Below are the code and all the weights of a small trained network. Each question names an input and a class and asks about switching units off, where a switched-off unit gives its printed mean instead of its output.

import numpy as np


def w(rows, s, z=0):
    codes = np.array(rows[::2]) - 128.0
    scale = np.full(codes.shape[1], s)
    scale[-1] = z or s
    return codes * scale


def norm(h):
    return h / np.sqrt((h * h).mean(-1, keepdims=True) + 1e-5)


def f(y):
    return y / 2 * (1 + np.tanh(0.7978845608 * (y + 0.044715 * y**3)))


def log_softmax(a):
    a = a - a.max(-1, keepdims=True)
    return a - np.log(np.exp(a).sum(-1, keepdims=True))


def net(x, mask):
    res = np.array(x, float).reshape(1, 4) / 4 @ E
    u = 0
    for l in range(4):
        y = f(norm(res) @ A[l][:, :-1].T + A[l][:, -1])
        res = res + np.where(mask[u : u + 3], y, B[l][:, -1]) @ B[l][:, :-1]
        u += 3
    return log_softmax(norm(res)[-1] @ U[:, :-1].T + U[:, -1])


A, B = {}, {}
E = w([
[209,7,131,126,131,155,127],'x0',
[150,140,108,109,130,115,151],'x1',
[146,167,136,125,165,79,36],'x2',
[153,130,96,66,74,255,91],'x3',
],0.0082)
A[0] = w([
[57,231,76,41,71,221,82,28],'0.n1',
[123,142,125,78,140,128,213,92],'0.n2',
[255,139,77,110,45,173,4,2],'0.n3',
],0.0064,0.0056)
B[0] = w([
[255,63,205,251,82,61,189,253],'0.n1',
[116,103,138,147,183,101,143,137],'0.n2',
[100,56,225,23,241,184,118,218],'0.n3',
],0.0097,0.0036)
A[1] = w([
[215,128,144,117,123,112,106,25],'1.n1',
[145,104,117,216,28,144,194,1],'1.n2',
[254,116,161,106,160,113,58,95],'1.n3',
],0.0081,0.0026)
B[1] = w([
[51,221,200,196,9,131,120,157],'1.n1',
[73,48,156,2,184,23,113,249],'1.n2',
[130,172,222,214,114,24,134,253],'1.n3',
],0.0089,0.0044)
A[2] = w([
[102,98,168,145,166,136,142,4],'2.n1',
[10,139,150,65,168,161,255,95],'2.n2',
[106,129,95,65,101,201,131,18],'2.n3',
],0.0081,0.0041)
B[2] = w([
[175,135,156,94,10,101,126,131],'2.n1',
[212,160,217,221,73,115,91,254],'2.n2',
[137,136,117,132,100,198,97,126],'2.n3',
],0.012,0.0035)
A[3] = w([
[55,189,170,80,122,19,125,38],'3.n1',
[193,48,180,142,59,200,228,254],'3.n2',
[104,96,111,143,41,78,255,27],'3.n3',
],0.0084,0.00095)
B[3] = w([
[170,164,46,118,64,241,150,217],'3.n1',
[44,187,2,75,161,127,107,255],'3.n2',
[103,20,235,90,170,221,78,182],'3.n3',
],0.0098,0.0086)
U = w([
[186,132,189,226,89,117,155,24],'0',
[101,35,173,64,170,130,127,119],'1',
[107,169,8,99,143,164,136,255],'2',
],0.018,0.0024)

Each question gives the input, the list of numbers given to net, and the class t.
The units are the neurons (one row each of A and B). Each row of codes is followed by its name. A weight is (code - 128) times the scale printed after its matrix; where a second scale follows, it is the last column's (A, B and U).
mask holds one flag per neuron, layer by layer. A switched-off neuron (its flag False) gives its mean, the last column of its row in B, instead of its output. The means were averaged over made-up inputs and are rounded, as every weight is.
A unit's drop is (log p(t) with every unit on - log p(t) with that unit switched off) / (log p(t) with every unit on - log p(t) with every unit switched off).
The circuit of an input: a set's keep is (log p(t) with only the set's units on - log p(t) with every unit switched off) / (log p(t) with every unit on - log p(t) with every unit switched off). Starting from all 12 units, units are removed one at a time, each time the one whose removal leaves the highest keep (on an exact tie, the one counted first), for as long as the keep stays at least 0.8.
units of the circuit, in order: the units of the circuit, biggest drop first
unit that matters most: the unit with the biggest drop
top k neurons: the k neurons with the biggest drops, biggest first
top k neurons in layer l: the k neurons of layer l with the biggest drops, biggest first
drop when u is switched off: that unit's drop, to one decimal
input [7,6,-3,1], class 2: units of the circuit, in order : 3.n2
input [-8,6,-1,3], class 1: units of the circuit, in order : 0.n1, 2.n2, 1.n2
input [-6,3,6,2], class 0: top 2 neurons : 0.n1, 3.n2
input [1,-3,3,-2], class 0: top 2 neurons : 3.n2, 1.n2
input [-2,-7,0,7], class 1: top 2 neurons in layer 3 : 3.n2, 3.n1
input [-4,-2,-1,8], class 1: top 3 neurons : 0.n1, 2.n2, 1.n2
input [0,6,-6,3], class 1: top 2 neurons : 1.n2, 0.n3
input [-5,-6,3,-8], class 2: top 2 neurons : 0.n1, 3.n1
input [6,7,-1,6], class 2: top 3 neurons : 3.n2, 1.n2, 3.n3
input [-3,6,-1,8], class 1: top 3 neurons : 0.n1, 2.n2, 3.n2
input [6,-5,0,3], class 2: top 3 neurons : 1.n2, 3.n2, 3.n3
input [6,-8,-7,1], class 2: top 2 neurons : 3.n2, 0.n1
input [-1,1,4,6], class 0: top 2 neurons : 0.n1, 1.n3
input [-5,2,-7,-2], class 0: unit that matters most : 2.n2
input [7,-2,1,-1], class 0: drop when 1.n2 is switched off : 0.1
input [-6,-1,-4,6], class 1: drop when 0.n1 is switched off : 1.5
input [-2,-5,7,-3], class 2: drop when 2.n2 is switched off : 0.2
